Each row of numbers stands for one object and depends on some of the facts below. Use the named rows to name the rest.

There are 5 kinds of fact about the objects: brodor, nozi, dovem, plegrerum, stuno.
brodor: points at; nozi: uses; dovem: is of sort; plegrerum: belongs to class; stuno: sits directly inside
masadu: brodor truzorir; dovem 998; plegrerum i; stuno trosker
truzorir: dovem 182; stuno rugru
mudrabik: brodor mobo; dovem 623
kloki: nozi nustos; dovem 182; stuno fliplis
momiste: dovem 182; plegrerum b; stuno kebe
pastukem: brodor grepatu drebel momiste; dovem 928; plegrerum i
pilur: brodor mobo; nozi kloki; dovem 250; stuno sadak
laski: nozi dratrefis; dovem 928; plegrerum j; stuno luklil
drebel: nozi kleden; dovem 998; stuno grilur
bromuk: dovem 748; plegrerum j
doskis: brodor brasulol; dovem 928; plegrerum e; stuno kebe
grines: brodor raguges kotir; dovem 928; plegrerum i
naskun: nozi klidras; dovem 928; plegrerum i; stuno nekas
kebe: nozi butu; dovem 250
dagun: dovem 748; stuno mabo
tiken: brodor kegrus; dovem 250; plegrerum c; stuno mufus
luklil: nozi modrem; dovem 928
stuze: dovem 250
stora: dovem 928; plegrerum h
patren: dovem 928
mitek: brodor beplo gredan kotir; dovem 748; plegrerum b; stuno mufus
bupa: brodor sutu kebe; nozi lito; dovem 182; plegrerum g; stuno luklil
tesebran: dovem 928; plegrerum i; stuno sadak
flodum: brodor kleden; dovem 748; plegrerum e; stuno sode
seklis: brodor fefasik flobresir; nozi skegrur; dovem 250; plegrerum j
kotir: dovem 928; plegrerum b
sebamon: dovem 623; plegrerum b; stuno sadak
rugrafo: brodor skaras flogo tedron klidras; dovem 928; plegrerum c; stuno rugru
lito: brodor nustos; nozi sebamon; dovem 748; plegrerum h
matrobim: dovem 928; stuno rugru
deklo: dovem 928; plegrerum c; stuno patren
fabopum: nozi kemen; dovem 928; plegrerum e
sode: brodor bretrovur; dovem 928
defla: brodor ploni; nozi tezol; dovem 250; plegrerum d
bilak: brodor stefodun trusol rudo; dovem 748; plegrerum b; stuno voflek
nuskik: dovem 623; plegrerum d; stuno stuze
nustos: nozi trube; dovem 928
zudra: dovem 250; plegrerum d; stuno voflek
brasulol: nozi nogrel; dovem 928; plegrerum a
skaras: dovem 250; plegrerum b
razom: brodor staskun; nozi kuflen; dovem 250; plegrerum d; stuno trusol
pezul: nozi trosker; dovem 250; stuno rugru
kleden: dovem 928; plegrerum e; stuno klukle
duku: brodor dreduvur; dovem 748; plegrerum h; stuno drame
skegrur: nozi klonadram; dovem 748; plegrerum d; stuno drame
gredan: dovem 250; plegrerum g; stuno rugru
letrim: dovem 928; plegrerum e; stuno trosker
sidemik: brodor dadros; dovem 748; plegrerum e; stuno klidras
tedron: nozi mobo; dovem 748; plegrerum g
stefodun: dovem 748; plegrerum f
dronogel: nozi drame; dovem 928; plegrerum f; stuno trosker
bapom: nozi nuskik; dovem 998
klonadram: nozi grotum; dovem 250; plegrerum c; stuno nustos
trusol: dovem 928
voflek: dovem 250
geklopim: nozi faler; dovem 748
bobrek: brodor bretrovur skomi naskun; dovem 928; stuno bretrovur
soske: brodor staskun; dovem 928; plegrerum c; stuno trosker
sutu: dovem 623; plegrerum b; stuno mabo
mabo: dovem 250
pureklem: dovem 748; plegrerum f; stuno luklil
nekas: dovem 998
skasko: dovem 928; plegrerum b; stuno drame
giskik: dovem 928; plegrerum i; stuno klidras
forom: brodor riflu voflek zudra; dovem 928; plegrerum a; stuno fliplis
lisezi: nozi nidrul; dovem 928; plegrerum g; stuno fliplis
troral: brodor patren truzorir; nozi bolini; dovem 928; stuno klidras
keflor: dovem 250; plegrerum b; stuno trosker
klidras: nozi pezul; dovem 182
roki: brodor kotir; dovem 998; plegrerum j
kuflen: dovem 928
drinan: brodor flisas; dovem 928; plegrerum h
nasken: nozi kebe; dovem 623; plegrerum j
nife: brodor brasulol rudo; dovem 250
skapum: nozi roki; dovem 928; plegrerum h; stuno klidras
floge: brodor trosker; dovem 182; plegrerum b; stuno fliplis
drame: nozi giskik; dovem 928
gidrik: dovem 748
nadrim: brodor sebek; dovem 928; plegrerum a
raguges: dovem 250; plegrerum a; stuno patren
fipam: brodor bromuk; dovem 748; plegrerum a; stuno rugru
toskor: brodor mufus pureklem tesebran; dovem 928; plegrerum j
faler: brodor luklil; nozi tuskebil; dovem 998; plegrerum a; stuno trosker
zipok: nozi sidemik; dovem 748; plegrerum h; stuno mitim
sadak: brodor letrim; dovem 928
flobresir: dovem 928; plegrerum c; stuno skomi
mubros: brodor mabo; nozi fipam; dovem 250; plegrerum f; stuno rugru
limor: dovem 623; plegrerum a; stuno mabo
bolini: brodor staskun voflek tesebran; dovem 998; plegrerum h
rudo: dovem 928
mufus: nozi masadu; dovem 998
grotum: nozi bapom; dovem 748; plegrerum b; stuno patren
modrem: brodor laski; dovem 928; plegrerum e; stuno rugru
dreduvur: nozi geklopim; dovem 928; plegrerum j
bretrovur: nozi doskis; dovem 748
klukle: brodor bretrovur mafuga; dovem 748
riflu: dovem 182; plegrerum g; stuno mufus
tuskebil: dovem 250; plegrerum b
trube: brodor ploni; dovem 928; plegrerum j
daflin: dovem 748; plegrerum f; stuno mabo
mitim: brodor deklo; dovem 928
flisas: dovem 748; stuno kebe
trita: dovem 748; stuno kebe
skomi: nozi stora; dovem 748
mafuga: nozi mudrabik; dovem 623; plegrerum c
truzol: dovem 928; plegrerum e; stuno mufus
tezol: brodor stora; nozi bretrovur; dovem 250; plegrerum f
nidrul: nozi bupa; dovem 928; plegrerum d; stuno klidras
staskun: dovem 250; plegrerum e
dratrefis: dovem 998; plegrerum f
beplo: dovem 250
ploni: dovem 928; plegrerum e; stuno drame
rugru: brodor voflek; dovem 250
grilur: brodor stora drenama; dovem 928
fliplis: brodor tuskebil fabopum; dovem 928
grepo: nozi skapum; dovem 998; plegrerum c
trosker: nozi skaras; dovem 748
grisko: brodor nustos; nozi limor; dovem 928; plegrerum g; stuno klidras
mobo: dovem 928; plegrerum g; stuno gidrik
mesusti: nozi brasulol; dovem 928; plegrerum d
nogrel: brodor skemil tuskebil; dovem 928; plegrerum e; stuno rudo
grepatu: dovem 928; plegrerum i; stuno stuze
dadros: nozi mafuga; dovem 623; plegrerum f
flogo: dovem 928; plegrerum e; stuno bretrovur
fefasik: nozi zipok; dovem 623; plegrerum e; stuno patren
kegrus: dovem 928; plegrerum d; stuno rugru
drenama: dovem 748
skemil: nozi gidrik; dovem 928; plegrerum h; stuno sadak
butu: brodor nidrul; nozi luklil; dovem 748; plegrerum a
kemen: dovem 182; plegrerum b; stuno nekas
bakos: nozi keflor; dovem 928; plegrerum c; stuno klidras
sebek: dovem 623; plegrerum d; stuno grilur

Named rows:
nidrul: [-13 -20   8  74  24 -13  -5  18  -4 -12  22   6   2   1  15  42 -13 -10
  -1  13  -7  -3  24 -18  11  -8 -19]
skaras: [ 11  28  -1 -45  -7  28  -2  57  -4 -13  -2 -10 -20  -5  41 -20  -2  -5
  -5   3  -9  41 -16  -6  15 -15 -18]
kegrus: [-11 -21   5  72  21 -15  -3  19  -4 -11  19   8  -1  -1  16  42 -18  -9
  -2  16  -2  -3  22 -17   8 -10 -16]
drenama: [ 48  10  -9 -30  -8 -13  -3 -26  -7  -7 -31  -6  19  -2  10 -18 -12  -2
  -7  -1 -11  -8 -21 -15 -24 -16  24]
rugrafo: [-26 -21   3  33  50  21   0 -19  10   6 -26  -7 -15  -9 -17   8 -14   0
  -8   6  29 -11  -9 -13  -1  50  13]
klidras: [ 39  12  -4 -25  -2 -10  -3 -23  10  -5  -4  -8 -16  -3   6 -19 -16  15
  -9   0  -8  -7 -18 -13 -27 -17  20]
lito: [ 33 -19 -12 -12  -7  19   3 -34 -12  83 -28  -6  49  -6 -37   5  -8 -17
 -13  11  -8 -16 -22 -13 -26  -3  61]
tedron: [ 81   8  -9 -42 -12 -31  -2 -24   7 -12 -28 -12 -15  -7  58 -28 -14  12
  -4 -18 -12 -12 -23  26 -26 -24  -4]
rugru: [-28 -22   5 -41 -10  25  -1  22 -11  -6  21  -9 -16  -6 -33  -6   5  -6
   0   7   2 -12 -16  -8 -24 -14 -12]
kebe: [  6   9  -3 -43  -5  31  -4  10 -13  -6  20  -8 -16   1 -27  -5   4 -18
  -3   7  -7   3 -16 -12   5 -11 -17]
fefasik: [-26  22  -4  24  -7  71  -1   7  -1  -5 -16  12  30  -6  43  72  17 -13
  -4  56   0  63  33 -17   8   2 -15]
pezul: [ -4  -4  -5 -41  -5  28  -4  10 -11  -8  16  -6 -14   0 -30 -17   2 -18
  -3  -2  -6   0 -16  -4   8 -14 -16]
nadrim: [-25 -24  -1  48  11  11  -3 -27  -6  -2 -13  -7   4  -3 -37   6  20 -14
  -8   3  36 -11 -10 -12  -8  39   3]
stefodun: [ 44 -12 -12  47 -17 -35  -4 -25 -10  -7 -30  14  27  25  14 -17 -11  -9
   6 -15  -8 -10 -20  29   0 -24 -20]
brasulol: [-23  16  -4  48  -3 -12 -10 -25   0  -3  -9  11  -9  45 -38  29  28 -22
  -4  11  40  -9 -15 -15   2  15  -8]
fabopum: [-26  -2  11  58  26  28  -4  -2  53  -9 -29   9  11  -5  23  42   7  -9
  -3  38  18  43  31 -19  -1  30  -3]
letrim: [-24  -2  12  58  21  26  -3   1  50  -8 -27  19  14  -3  12  42   9  -8
  -2  32  14  39  37 -20  -4  26   0]
mobo: [ 13  17  -1 -41  -4 -36  -3  -8  26 -13  21 -11 -22  19 -14 -24   9  12
   2 -20  -4 -11 -14  17   0 -14 -19]
stuze: [ -3  -9  -5 -41  -5  35  -1   9  -9  -7  19  -8 -18   0 -32 -14   5 -18
  -3   2  -4  -1 -11  -5  11 -11 -18]
tesebran: [-26  13  30 -38  -4 -37  -3  51  14 -15  14  -7 -19  -4   1 -19 -13  15
  56  -4  -6 -10  -4 -16 -24 -16  14]
troral: [-24 -21  -2  -6  20 -17   0  -6  -7  -3 -11  -4 -18  -7 -34 -20 -12   4
  -5 -21   1 -10 -16   4  10   7  -4]

Name these rows:
No name comes twice in this set of rows, the named rows included.
[ 70 -20  -7  36 -11 -27   0 -28  -7 -11 -28  -6  42  -4  40 -21 -11   2
  -3 -12 -10 -14 -21  36 -22 -19 -18] | daflin
[ 11   0  -5 -23  -5 -14  -1 -22  -6  -7 -10  -6 -10  -5 -24 -17 -13  13
  -3 -15 -11  -9 -13 -11 -22 -18  16] | kloki
[ 39 -12  -9 -19  -7  20  -3 -32 -13  69 -31  -6  48  -2 -39  11  -4 -18
 -15  18  -9 -10 -24 -15 -28  -4  62] | zipok
[-15  12  -4 -46  -8  27  -4  57 -10 -10  -4  -8 -16  -6   9 -20  13  -2
  -1 -15 -10  29  -9  -3  27 -14 -20] | keflor
[  3  20  19  17 -15 -36   5  41 -10 -13  72  45  -3  -4  76 -18  10  21
  -3 -20  -9 -16  90  98  62 -17 -15] | roki
[ 46 -24  -4  22 -15 -37  -3 -31 -10 -12  -8  -8  43  -1  33 -19 -14   2
  15   7 -11 -14 -20  11 -23 -23  -3] | pureklem
[-21 -12  -2  19  25  13  -6 -21   3  -7 -21  -4  -6  -1 -35  13   1 -10
  -5  12   9  -8   5 -14 -13  38  13] | bakos
[ -5  -4  -2 -37  -6 -39  -2  -8  11 -14   9  -8 -22  -1 -18 -29  10  16
   3 -25   2 -12 -16  34  12 -14 -15] | lisezi
[-26 -22  19  16  -6  24  -5  43 -10 -10  44  -6  12  -1  23  86 -11 -24
  25  48  -6  11  11 -16 -18 -14 -18] | zudra
[ 15 -22  -7 -38  -8 -31   5 -22  -3  -9 -19  -9 -17  -6   7 -27 -10  34
  -2 -23  -6 -12 -13  54  -7 -19 -15] | bupa
[ -9 -17   0 -36  -3 -36  -4  -7   5 -11   1 -10 -19  -4 -18 -27   9  21
  -2 -24   4 -17 -14  46  20 -14 -19] | grisko
[ -9 -19  -2 -38  -5  36  -1  12 -13   1  10  -9 -19  -4 -30 -16   1 -17
  -3 -11  -6  -3 -16   9  21 -13 -16] | pilur
[-10   2  -2 -40  -5 -17   5  21  14  -4 -28   4 -15  -8  21 -24 -11  32
   0 -24  -8  -7  -7   1  -6 -19  -2] | floge
[ 63 -17  -9  13 -10 -35   0   3  -4 -14 -30   5  22  -3  87 -22 -18   7
  14 -12 -14  -4 -16   2 -10 -25 -18] | bromuk

Now the same objects, written a new way:
Known rows:
trube: [ 33  -9 -33  10 -13  30   3  15  -1  -5 -26 -14 -21  44  -5  10  19 -25
 -34   2 -34  11 -11   9  21 -40  -8]
grilur: [ 21   1 -18  -2 -11   7   8  34   0 -14 -13 -12 -22  26  -8   6  -4 -34
 -21  12 -24  -8 -23   0  29 -33   5]
grepatu: [ 34   1  14  -7   3  20  11  17  -7 -18  -1 -36 -10  47   2  -3 -19 -28
  -7 -11  -5   4 -20   6  30 -35   9]
sidemik: [ 25   2 -14  13 -16  11  16  22  11 -44 -21  -7 -31  38  -2  19 -12 -42
   3  -3  -7   3   4  -6  44 -22  -5]
grepo: [ 32  15 -10   6 -10  23  20   4  -5 -22   6 -17 -12  29  13   6  12 -18
   4  11 -23  10  -7  19  28 -29  -5]
gredan: [ 39  38  18  -3 -34  27  20   7  -7  -9  -5 -23 -34  17  22  15  14   8
  16  15   5   0  -5   8  51 -19 -21]
sutu: [ 28   2  38 -12  29  19  18  16 -20 -19  -2 -27 -30  43 -17 -22 -28 -41
  10  34   8  -6 -18  20  26 -57  33]
drenama: [ 30   5  17  -3 -11   3  18  22  -3 -16  -3 -20 -19  40  10   2  -8 -17
  -7   7  10   2 -18  -1  26 -33 -24]
mobo: [ 34  22  11 -15  -5  41   7   7 -14  11 -22 -45 -35  42   1   1  -1  -7
 -27  -7  -7   5 -13   2  31 -27   8]
bilak: [ 14  -3  20  16   8 -21  23  34 -20 -33 -14 -19 -59  21  -2  -5 -30 -46
   8  33 -10   4   4  13  38 -37  15]
toskor: [ 31  -6 -36  11 -14  32   2  19   1 -13 -31  -6 -26  45  -3  11  16 -25
 -18  -8 -30  11 -11   9  23 -37 -10]
trosker: [ 30  24  17   6 -17  20  20  12   0 -15   1 -43 -32  42   8  11 -21 -16
 -26  15   8   0 -16  -9  21 -33 -23]
staskun: [ 37  11  17   8 -19  22  23   3   7 -37  12 -27 -11  31  21  14   6 -13
  27  17   0   0  -7  11  49 -15 -21]
flobresir: [ 42  -8   9  -2  12  13   3   8 -13  -2  -7 -33 -10  46   8  -3   6 -21
 -16  -2 -15  14 -18  14  17 -36  -5]
rugrafo: [ 31  -5 -17   9   1  14   4  20  -5 -14 -17 -21 -20  34  -5  10   7 -32
 -27   9 -31   7 -15  10  23 -40   1]
giskik: [ 29  -2  -3  -2   9  10   6  21  -6 -17 -10 -30 -20  36  -5   1 -15 -35
 -12  -2 -16   2 -15   9  31 -31  13]
momiste: [ 28  14  46   2  18  19  28   5 -14 -31   5 -29 -36  33  -5 -16 -20 -36
  26  45  16  -5  -2  24  33 -47  16]
limor: [ 42  -3 -22  17  12  28   3   1   8 -20 -11  -9   1  60 -12  13  -2 -43
  -6  15  -8  10 -19  17  10 -63  -6]
duku: [ 24 -29   7  15  14 -15  17  30  -4 -38  -4 -28 -21  27  -4   8  -1 -45
 -16  31 -14  -6  -6   6  24 -20 -11]
skomi: [ 35   2  17   0 -10   5  19  20  -2 -20  -7 -22 -17  40   9   1 -11 -19
  -3  -2  12   5 -10  -3  31 -30 -19]
soske: [ 25 -11 -24   9  -6  22   8  18  -1 -19 -20 -12 -27  39  -7   5  -1 -40
 -15  -3 -32   5  -6   9  32 -35   8]

Rows to name:
No name comes twice in this set of rows, the named rows included.
[ 48  18   1  34 -21  23  19  -3   7 -40  17 -22  -7  38  29  23   0 -15
  20  20 -14  24 -14  26  34 -47 -40] | raguges
[ 20  -1  32   9  11  -7  27  26 -21 -34  -5 -28 -56  26   1 -11 -31 -43
   6  34  -2   5   1  17  38 -39  13] | grotum
[ 46   3 -38  40   9 -12  -2  18   1 -26 -16  -9  -8  38  -5  25   1 -39
  -7 -13 -33  24   0  20  14 -53  -1] | nadrim
[ 22  12  36   7  16   8  30  10 -14 -33   0 -22 -41  20 -13  -8 -15 -41
  22  52   7 -12  -2  24  35 -43  20] | kemen
[ 23   9  47   5   0  24  35   0 -15 -48  16 -39 -45  23  20  -9 -18 -34
  37  36  -3   5   0  33  59 -26  11] | tuskebil
[ 18  -2  25   2  14   3  16  29 -24 -23  -3 -34 -39  25  -7 -17 -29 -42
  -1  20 -14  -1 -12  21  35 -46  36] | skasko
[ 42  -4 -13  14   1  12   7  11  -1 -22   4 -13   5  58   7   3 -14 -31
   0 -12 -15  27 -26  20  17 -57 -11] | brasulol
[ 23   1  -6  11 -13  -1  20  26   4 -25 -20 -12 -36  27  -1  10   0 -29
 -11  12  -7  -7  -2  -5  36 -24 -14] | klukle
[ 15   2  21 -17   8   9   0  13  23 -31   1 -16  -7  28 -26  -7  -1 -29
 -23  -2  14 -31  -7 -20  25 -27  30] | nuskik
[ 38  19 -35  35   3   4  12   4   6 -31   4 -20  -6  25   3  27  18 -32
   1  15 -41  20   3  27  19 -42  -5] | faler
[ 37  15  22  -8 -10  17  17  20 -18   9 -26 -32 -33  38   9   1   9   0
 -11   2  15   5 -10  -2  34 -20 -20] | tedron
[ 40   7 -21   5  -1  37   1  -1  11   2 -30   0  -9  56 -18   4  17 -24
 -16   5  -8   2 -17   6  12 -52  -8] | nasken
[ 24  11  33  -1   7   0  18  24 -23 -21   9 -35 -37  29   1 -23 -41 -32
   3  16  -4   6 -19  19  31 -57  34] | kotir

The same objects again, as new rows of numbers:
Some objects and their rows:
flodum: [-26  14   3   1   4   0 -37 -26  -1 -44 -30  -9  17   2  23 -31   9 -32
 -17  -1  -6 -16 -23 -36  -5 -26   3  -3   1  47  31  -4]
flobresir: [ -7  12 -10  21   9  -1 -34  22  -5  -2  14  81  53  -7  -6  11  -3  21
 -67  26 -20   7  18  44  -2  23 -11  18  15  15 -24  13]
rudo: [ 15 -21   7  20  -3  14 -22  -5   7   4  -7  15   6 -11 -25   5  -6  22
 -12   9   4   9  17  34   6  18   1   7   2 -16 -44 -21]
mubros: [ -2  32   4  -7   5 -38 -14  -9 -13 -38 -32  22  42   9  80  -1  63 -15
 -28 -16  -3 -12 -21 -52 -45  -4   8 -18   4  68  53   5]
deklo: [-15   6  -7  23  19  -7 -43  13  -6 -12   7  88  50  -7 -12  21   3  28
 -83  30 -11  -1  15  28   8  32  -2  20  29  23 -12  26]
tiken: [ 10  45 -29 -23   9 -14  29  37  -1 -11  13  28  14  25  36  -7  17 -18
  -2   1 -11  -6   1  15  -7  -7 -11 -10  -1  31  37  32]
sode: [ 15  -8   9   5  -2  -8 -36  -7   6 -13   2   8 -14 -15 -37 -28   2  -6
  -5   7  -2 -14  29  36   8  12   3   3 -12 -19  -5  -4]
toskor: [-28 -21  17 -11 -24 -21 -18 -26  -3  14   1  37 -16 -38 -12 -26  -4  -5
  29   5 -21 -24  35 -20 -16 -33   1   7   5 -39  17  11]
raguges: [ -9 -21  10 -14 -11   2  12 -22  11  -6 -15 -51 -30  14  18  15  11  26
  33 -27  13   0 -49 -63  -3 -32  12 -20   6   4 -15 -36]
tedron: [ 16 -15  19 -33 -28  22  53   5  -9  62  20 -18  31   5   3  32 -18 -13
  50   2   9   8  34  15  -9 -16   6  -6   4 -36 -16   4]
butu: [-25 -16  10   5  -1   3 -18 -35  -7 -27 -17 -62 -33   3   3 -49   6 -24
  51 -18  -4 -15 -17 -57  -3 -29   2  -7 -22   7   5 -22]
bapom: [ 17   4   9 -13  -5  18  30  -2  -6  25   5 -53  -3  14  12  15  -5 -25
  19 -11  27   0  -4  -3   1   4   3 -10  -6   0   5   2]
momiste: [-16   1 -19  19  18  -8  18  12 -19 -16 -21  10   3  15  44  44  -3   5
 -59 -16  13  17 -30  -5 -12  23  -5  17  14  30  17   9]
brasulol: [ -5 -39  20  30 -11   7 -58 -23   9 -28 -12  -9  -4 -27 -12 -12  -8  49
  31   0  -8   4 -22 -11  -9  -8   8  -4  -7 -13 -51 -44]
sutu: [  0  28 -28   8  14 -15  22  23   0   9 -28   8  23  30  33  38  24   9
 -19  -3  19  15 -31 -22 -10  11  -7   4   9  25   7   1]
nife: [ 39  16   6 -25  -4 -13  30   6  11  13  -3 -43 -23  12   1  -2   9 -19
  37  -4  15 -10 -10  -6  -5 -15  11 -26 -13   0  17  -3]
grilur: [ 18 -14  15  -5  -7 -18 -25  -3   1   0  13  15 -25 -14 -39 -23   4  -4
  -8   2   4 -11  32  26  14  32   3  -2  -7 -15 -12   9]
fipam: [ 21   4  14  21   0  30 -33 -35  27 -20 -18 -67  -8 -30  24 -43  15 -31
  95   1 -34   9 -24 -48  -4 -66  13 -21 -48  15  11 -54]
nadrim: [ -6 -23  27  31   4  -5 -68 -50  15 -34 -28 -20 -26 -45 -34 -38   0  10
   5   0 -17 -23 -19 -44  14 -33  21   1   0   2   7 -43]
skomi: [ 17   0   8  -6  -6  30  17   0   2  22  14 -33  18  13  -5  17   3  -2
  19  -2   6  18  -2  12   3  12   3  -1  -3  -3 -13 -19]
fliplis: [-20  -5 -13  12   5 -13 -31  -6   5 -18 -15   5 -26  -5 -27 -47 -20 -17
  31   1   1  -4  29  25   1  -2 -20  11 -18 -25 -15  -7]

Name these rows:
No name comes twice in this set of rows, the named rows included.
[ -1   0  -1   4   4  20  16 -15  29  19  -2 -30 -18 -17   0  44   1  21
   0   7  -4   0 -63 -66  20 -46  27  -5  24   8  24 -19] | sebek
[-30  27 -20   8  13 -23  -3 -13 -11 -31 -56  27  66  21  78  33  52   3
 -44 -15  14   7 -43 -73 -42   2   3  -2  21  54  40  -5] | dadros
[ 14 -11  13 -49 -25   3  68  -9   0  65  10 -18  -8  13   2  49 -12   1
  18 -15  28  -8   8 -14  -3 -27  18  -9  29 -36   8  16] | gredan
[  5 -19   6 -26 -12   5  65  -6 -11  59   3 -20 -11 -10  18  52 -32 -21
  -3 -21  15   9  15  -9 -28 -25  10   7  16 -42  24   9] | riflu
[-20 -28  11  22  -3 -11 -59 -30   3 -43 -17 -11 -44 -27 -12 -47  -8  10
  25  -7 -15 -11   0 -33   3 -20  -2  -7 -18  -6 -10 -30] | forom
[ 13   1  18 -51 -28 -13  38 -16   3  28  14 -21 -14  -4  40   5  -1 -23
  68 -11 -12 -18   6 -47 -31 -65   8 -24   9 -25  38   3] | seklis
[ 12  18 -19  -4   5   1  17  16   3 -14 -13  14  35  36  40  23  14  18
 -16   5  10  21 -28  12 -19  15  -8 -17   3  29 -10  -3] | skaras
[  5 -13   7 -19 -11   8  26  12 -12   6  23 -27  11  33  10   7  -9   9
  22 -14  22  11   8   7  -7  31 -15  -4  -4  -7 -39  -2] | trosker
[  7 -14   6  -8 -12 -13  -1 -19  18 -16 -10 -59 -35  10  32   1   9   7
  45 -29   4 -10 -48 -66 -16 -44   3 -22  -8   6   2 -35] | limor

